Rows and whether each has a hidden trait (one of two labels; each part has its own)
In the rows, zero is written as 128.
[126 195 114 119 120 106 112 143 157 126  80 135 134  70  94  88 153 100
  89 189 156 120 188 137  94 156 129 107 121  98 180 148  76 107 152 134
 115 122 142  79 108 159 163 105 175 134]	J115
[105 132 115 148 127  80 150 147 140 105 106 157 150  75 119 128 148  92
 101 195 159 104 151 153 107 149 141 115 144 144 210 166 134 142 170 130
 128 128 152  69 164 140 151 141 255 115]	J115
[117  65 136 173 142 120 158 134 103 128 149 136 136 137 169 171 111 130
 152 101 131 128 103 137 147 110 120 159 153 170 121 156 190 146 135 116
 138 143 122 130 185 101 111 164 197 128]	J115
[140 118 121 163 131 158  92  96 125 178 122  97  93 159 136 104 123 142
 140  74 118 160 127  80 156 151 107 146 102  77  56 103 123 115 106 120
 110 122 110 149  82 104 152 143  66 138]	J45
[ 98 107 129 147 130  98 160 146 111 105 134 154 162 103 129 167 137  98
 136 174 152 115 108 147 119 132 124 129 155 159 181 168 166 166 143 127
 133 132 150  92 193 125 134 152 255 130]	J115
[119  83 128 146 136  93 167 150 124  95 131 153 148 101 151 154 123 117
 122 154 160 107 124 158 124 122 138 136 153 170 183 158 166 149 159 120
 141 140 143 106 191 124 116 148 249 110]	J115
[ 99 181 119 120 116 101 132 141 146 115 102 145 152  88  92 111 153  94
 105 206 153 115 164 126  95 158 133  97 126 113 190 152  98 131 153 136
 116 118 151  65 119 154 157 111 202 133]	J115
[117  67 125 159 138 118 150 125 109 116 152 133 140 145 170 171 109 134
 141 104 125 137  88 135 154 118 123 150 145 160 123 139 195 158 138 115
 142 133 128 140 169  99 110 171 205  96]	J115
[112 191 112 133 117 120 105 122 148 149  92 127 133  86  93  86 157  90
 101 180 149 137 172 103  99 164 119 107 107  63 119 134  81 118 127 134
 100 108 140  78  82 148 187 100 158 147]	J115
[141  97 124 153 134 157 106  98 125 162 138 102  88 167 150 122 110 151
 136  61 106 171 110  89 158 122 120 150 106 103  61  97 139 121 109 117
 121 124 109 163  98 102 138 144  62 122]	J45
[135 143 133 162 124 157  90  96 116 188 108  97 101 128 111  93 140 132
 150 101 133 150 151  65 129 140  99 138 103  57  72 121  94 100 101 126
 101 120 111 133  88 121 169 121  62 185]	J45
[113 201 124 104 112 144 100 135 133 149 114 122 128 128  82  95 154 118
 130 153 126 133 151  93 109 147 114 104 106  75 114 118  76 110 114 139
 105 114 124 115  71 148 164  94  65 159]	J115
[115  54 134 156 140 115 162 131 104 118 150 137 138 130 162 173 114 122
 147 109 133 126  91 144 145 110 128 148 151 178 124 146 187 150 135 118
 143 139 129 139 184 107  98 166 193 115]	J115
[167  33 136 202 149 130 101 104 148 162  94 102  61 114 188  91 106 154
 102  29 128 165 153 118 159 123 145 172 115 104  94 106 137  97 139 108
 121 139 111 157 131 102 135 159 124 101]	J45
[135 170 135 156 121 152  87 107 122 185  97 104 106 124  96  90 147 125
 147 123 143 141 169  76 116 144 100 131 106  57  78 130  77  98 105 132
  96 122 115 117  98 134 180 109  73 188]	J45
[ 83 129 113 150 126 100 165 135 105 100 151 157 176 133 140 161 139  90
 128 188 140 130  85 134 129 145 121 123 145 154 165 151 189 179 156 122
 131 120 154  86 151 112 138 161 255 103]	J115
[138 134 135 109 127 166  93 111 133 159 124 101 104 150 119  90 125 150
 134  90 109 128 141 103 133 125 119 129 105  85  73 100  83 102  96 134
 119 124 109 162  81 131 133 103   1 152]	J45
[ 96 116 142  97 130  99 174 150 116  76 152 154 161 115 132 174 119 129
 138 135 130  95 101 178 118 100 138 123 162 198 179 151 157 149 138 134
 156 141 137 132 199 134  84 133 167 117]	J115
[ 75 154 124 112 120 106 169 148  97 104 160 157 192 135 108 185 145  89
 157 203 140 112  97 137 118 136 108 115 150 161 169 167 168 174 138 133
 129 123 147  91 160 128 133 143 230 142]	J115
[122 152 113  95 124 168 111 103 140 137 165 102 109 186 152 115 111 152
 117  76  64 162  73  84 163 132 132 122  91 101  74  58 135 146 101 125
 134 106 115 186  29 112 114 123   9  81]	J45
[128  50 120 196 142 124 140 112 110 150 143 134 117 148 179 153 118 134
 142  81 130 151  98 110 164 120 119 165 137 139  98 128 190 145 135 111
 126 135 124 145 153  86 131 173 189 114]	J45
[ 74 223 134  81 107 122 148 140 104 115 155 150 198 139  72 163 161  90
 157 253 138 104 115 115  92 149  97  89 133 123 152 159 113 156 119 148
 117 114 147  81 130 147 152 106 151 170]	J115
[138 135 111 154 126 158  90  99 140 161 120 100  91 153 132  93 129 138
 115  58 109 167 137  78 146 152 122 137  94  64  85  89 107 118 120 122
 109 112 116 144  62 114 161 130  67 120]	J45
[ 96 218 124  96 111 130 110 130 138 135 117 128 149 122  73 110 159 104
 124 188 128 119 151 103 104 160 114  90 109  90 143 131  83 125 121 140
 108 108 138  96  80 153 168  94 102 152]	J115
[100  85 132 137 135 114 165 133 102 111 163 142 158 153 158 184 116 126
 154 143 128 117  87 142 141 115 122 144 155 180 126 142 191 163 132 120
 142 134 134 132 182 111  98 161 199 115]	J115
[ 90 197 137 101 116 115 142 147 117 110 122 150 169  99  79 143 154  98
 137 216 153  99 147 129  93 134 115 103 142 139 178 164 109 136 135 142
 123 125 146  82 148 150 139 106 180 168]	J115
[115 205 129 121 114 136 105 119 129 155  97 123 142 101  77 110 157 104
 132 174 145 123 178 103  99 154 109 108 109  78 131 140  79 108 118 139
 101 117 131  90  98 151 159 108 112 178]	J115
[ 74 181 130  93 117 113 167 148 108  93 162 159 194 133  96 182 144  97
 143 220 127 107  99 146 109 134 118 100 146 156 173 149 150 168 137 137
 134 120 148 103 140 133 123 127 203 134]	J115
[ 99 170 126 119 120  97 137 143 137 115 111 156 155  86  89 126 154  90
 115 196 160 110 161 143  93 145 130 106 133 123 189 160 110 131 150 137
 117 123 154  75 142 158 153 115 207 148]	J115
[128 189 127  93 119 137 101 121 150 146 105 117 108 120  99  84 138 132
 113 130 119 129 160 115 112 142 131 111  99  89 110 106  58 101 117 139
 118 120 125 131  77 151 144  88  45 139]	J45
[130 121 104 179 128 156 101  85 122 173 136 103 106 176 147 117 131 131
 129  87 108 182 112  51 157 157 105 147  98  54  45  96 138 138 124 112
 101 102 121 147  51  94 173 153  98 125]	J45
[ 96 160 127  99 121  97 163 157 128  94 122 157 162  92 103 134 144 102
 116 202 150 102 141 157  92 134 133 104 144 154 193 157 124 140 136 137
 130 129 146  88 155 148 125 119 204 127]	J115
[129 186 118  98 121 132  98 126 165 138  96 121 108 103  97  75 136 123
  89 142 125 131 168 124 109 152 145 103  98  89 155 114  65 101 131 137
 116 117 130 118  71 157 151  92  66 121]	J115
[ 85 128 117 134 123  94 165 144 114 101 150 161 184 122 124 157 143  93
 127 193 144 121 106 148 119 145 120 120 149 148 177 158 165 170 157 127
 131 120 156  84 153 124 135 150 255 118]	J115
[125 153 113 147 122 154  90  97 135 181 123 105 110 158 116  98 141 130
 122 114 113 162 137  70 139 159 111 128  90  51  68 100 113 119 115 124
 101 107 121 131  40 118 177 117  85 136]	J45
[117  76 128 155 136 152 128 103 106 145 157 107 115 184 170 151 109 149
 151  67 112 158  84  92 165 117 111 156 125 138  60  98 200 140 105 116
 131 126 109 162 113 100 121 150  93 122]	J45
[103 199 125  99 114 114 122 143 140 116 106 143 150  94  68 109 154 105
 112 202 138 111 163 126 100 150 129  99 120 107 172 139  77 121 139 140
 117 120 149  87 105 154 155 102 146 144]	J115
[135  81 128 159 134 159 107 102 116 163 152 104  99 173 157 125 112 155
 150  57 110 148 102  88 161 115 111 164 116 106  54 101 160 125 103 117
 126 125 106 167 108  99 129 148  58 137]	J45
[110 181 146 108 120 113 135 147 128 115 101 144 150  83  86 124 151 101
 131 193 163  90 174 152  89 127 128 109 142 134 174 163  83 103 130 143
 123 135 136  84 165 162 136  96 132 172]	J115
[ 96  88 131 141 133 139 158 122  93 118 184 127 152 182 155 184 107 136
 158  94 105 135  65 126 157 116 115 147 147 160  91 124 196 168 107 120
 141 128 126 160 150  96  91 162 129 113]	J45
[133  95 120 150 134 158 118 101 123 156 148 107 100 175 157 114 111 156
 132  69  97 165 101  92 165 128 122 147 109 103  68  95 156 135 110 117
 126 121 112 167  81  98 127 146  76 116]	J45
[100 100 140 138 131 115 171 140  90 108 165 150 173 146 148 189 121 119
 168 151 137 117  89 141 131 109 112 143 159 176 134 158 183 159 129 127
 141 134 135 120 201 109 105 155 200 144]	J115
[129 114 103 159 130 156 108  89 134 164 151 104 106 185 155 124 121 139
 122  78  92 181  93  74 168 148 115 137  92  80  57  76 153 144 120 111
 118 105 123 154  51  82 153 155  95  94]	J45
[157  61 103 183 144 138 102 106 152 156 113 103  77 137 187  96 110 148
  95  60 108 170 126 108 166 134 145 158 103  99  85  91 146 122 141 108
 125 123 116 158  95  99 136 158 122  81]	J45
[113  69 129 164 138 124 155 125 100 124 161 134 145 152 162 183 115 131
 158 112 124 138  84 129 156 118 116 152 144 163 115 137 192 155 131 114
 137 134 129 135 168  97 115 168 184 114]	J45
[133 149 123 149 126 165  94  95 125 174 131  98  99 171 132 110 127 134
 139  86 106 160 116  71 148 137 107 137 101  74  57  95 122 120  95 124
 111 116 111 156  62 113 148 126  40 140]	J45
[126  90 134 158 134 159 115  98 103 163 159 104 115 179 155 148 115 133
 168  51 111 154  91  85 163 114 100 156 123 111  37 105 165 133  93 119
 125 127 106 161 117  98 122 153  77 151]	J45
[100 125 119 129 125  84 151 153 138 112 110 158 164  86 115 140 142  98
 105 195 156 111 146 159 112 145 139 113 145 149 199 162 128 144 163 131
 130 130 154  68 154 137 139 130 251 115]	J115
[130 115 122 155 130 166 104  96 113 168 144 101 102 185 147 124 119 145
 146  70 103 163 101  87 159 131 110 148 109  92  40  99 145 128 103 122
 119 120 112 159  76  96 138 140  66 135]	J45
[103  77 119 160 137 104 169 134 113 106 153 141 147 131 166 174 120 116
 130 139 132 140  92 143 146 118 125 139 149 163 136 146 193 165 149 118
 140 131 142 118 169 106 117 169 237  98]	J115
[ 98 223 122 105 109 140 103 116 124 152 123 123 149 140  74 107 158 102
 136 190 128 129 146  85 105 161 104  99 102  60 116 127  82 121 116 139
 101 104 133  99  65 146 175 105 101 166]	J115
[132 133 126 142 127 169 115  94 116 171 145  94 116 184 132 120 121 147
 151  72 103 156 110  71 147 148 104 138 106  78  26  94 127 122  93 124
 116 117 110 160  76 105 140 136  49 146]	J45
[ 91 179 107 116 117  93 150 147 140 101 123 157 166  96 101 136 150  89
  82 219 142 120 130 145 114 159 136  99 127 131 192 146 130 162 165 132
 126 114 157  69 117 143 147 128 242 109]	J115
[ 91 100 126 143 130 106 169 139 103 109 160 154 173 136 139 183 128 104
 149 174 137 123  94 136 133 128 115 140 143 158 146 155 174 170 144 124
 135 130 146 103 178 110 122 159 226 121]	J115
[126 157 108 165 123 138  85  89 136 178 113 100 112 147 120  94 142 117
 120 121 120 172 144  59 142 167 114 131  81  45  67 100 109 120 119 123
  95 106 126 121  45 109 185 132  92 141]	J45
[136 125 118 155 129 160  97  97 128 170 130  99 104 170 143 101 125 141
 131  74 108 163 121  79 155 139 116 142 102  78  59  93 127 119 110 120
 111 116 112 152  57 108 145 137  70 129]	J45
[ 94 165 117 127 120  92 143 147 139 107 112 154 161  83 102 128 150  82
 106 217 157 116 157 145 105 155 133 100 132 137 203 159 121 140 163 133
 122 123 153  72 139 133 158 129 252 127]	J115
[ 88 113 126 136 128 101 170 143 102 106 155 153 168 130 139 178 131 107
 145 170 138 121  99 145 128 128 119 131 151 167 160 155 182 167 145 124
 136 129 146 103 173 111 119 154 228 115]	J115
[130 101 118 178 133 153 111  93 113 161 152 106 109 178 156 135 118 144
 148  73 103 164  94  74 162 136 107 151 113  92  44  99 157 142 107 114
 117 117 115 158  84  98 143 154  96 122]	J45
[109 176 125 109 117 110 122 142 142 127  96 141 139  85  85 105 154 100
 104 195 152 111 174 136  93 150 132  98 126 103 168 148  85 113 143 136
 114 122 142  80 120 158 174 107 166 149]	J115
[120 189 117 132 117 134  92 117 142 168  98 118 123 117  98  83 155 112
 116 158 141 147 160  78 114 163 113 111  99  60 116 127  70 113 126 133
  97 107 132 100  70 141 187 110 126 154]	J115
[ 97 127 134 122 127  94 167 153 115  99 131 157 162 101 124 156 134 106
 129 186 151  99 128 169 111 123 134 116 155 178 167 163 145 147 149 132
 141 136 147 102 183 138  89 138 199 129]	J115
[130 117 123 159 130 165 102  96 115 173 137  99 100 175 155 121 125 141
 149  81 108 166 112  79 155 134 108 145 105  82  49  98 135 125 101 120
 114 119 108 158  65 101 146 142  61 140]	J45
[116  59 128 180 138 137 139 110 100 141 160 119 126 168 165 163 110 139
 158  85 131 152  76 107 167 116 112 159 138 144  88 129 189 150 122 113
 125 129 120 152 154  90 115 164 154 118]	J45
[150 115 122 169 132 151  85 105 140 174 100  99  63 144 129  81 132 140
 120  73 121 158 149  87 138 142 121 141  98  68  69 109  99  95 116 119
 107 124 111 137  90 117 162 128  73 143]	J45
[157  96 124 168 138 154  92 107 138 173 107  97  73 135 160  99 112 164
 120   1 120 160 143 105 148 125 125 145 109  97  70 104 122 103 116 116
 121 130 109 158 103 111 141 139  70 118]	J45
[122 191 127 114 117 146  96 116 136 150 104 120 125 126  91 100 149 120
 123 145 133 131 164 101 105 148 115 110 103  81 149 116  74 107 115 139
 103 117 129 112  76 148 165  97  77 161]	J115
[ 96 156 127 119 123  88 159 150 127  98 118 158 167  97 104 147 148  96
 123 202 157 106 137 164 101 139 129 110 153 146 197 165 132 141 153 133
 127 129 150  81 162 146 136 128 225 135]	J115
[ 90 146 115 156 120 173 131  86  79 165 211 110 163 238 132 188 126 129
 184 112  76 172  29  39 177 147  75 131 110  89  20  93 179 192  89 121
 118  99 123 156  54  76 141 164  95 125]	J45
[112 204 133 108 116 145 102 120 132 150 112 125 130 125  78  99 151 116
 132 165 129 124 162  96 100 142 112 108 109  78 114 127  63 106 109 141
 110 120 127 116  86 150 156  93  67 170]	J115
[116  84 126 159 136 150 139 110  95 147 171 117 135 182 168 171 111 140
 168  93 105 152  71  98 165 119 104 154 129 128  59 117 186 153 105 116
 131 125 118 160 139  86 118 161 121 124]	J45
[116  75 122 175 140 134 138 117 109 144 155 118 124 161 174 160 112 139
 146 101 116 153  87 108 159 123 117 157 136 138  82 121 187 150 126 114
 131 129 122 153 127  88 119 171 139 113]	J45
[159  73 108 187 139 141 101  96 147 171 105 100  65 125 170  83 118 145
 108  51 124 174 139  94 164 141 135 161 105  80  81  96 138 114 133 110
 114 125 114 143  96  99 153 150 117 103]	J45
[140  80 119 183 139 147 109  97 120 167 136 105  96 161 170 124 110 141
 138  59 116 165 110  84 165 131 117 159 112 101  57 108 154 129 115 113
 118 125 113 148 116  92 141 158 100 124]	J45
[ 87 134 129 122 124  98 164 151 111  97 141 154 171 105 114 170 139  99
 141 189 156 109 124 151 106 128 122 117 152 165 172 166 150 155 147 132
 133 126 151  93 169 133 122 139 226 135]	J115
[142 112 125 152 131 162  98  97 119 168 131  91 100 167 131 112 120 147
 146  64 113 149 117  83 149 129 112 146 106  90  52  98 124 114  98 122
 116 125 108 163  93 107 142 133  48 143]	J45
[ 83 188 128  87 115 105 164 151 121  92 149 155 169 121  92 158 148  96
 131 210 136 106 119 154 104 140 123 100 120 149 203 153 132 152 142 140
 132 120 155  83 130 150 128 112 195 123]	J115
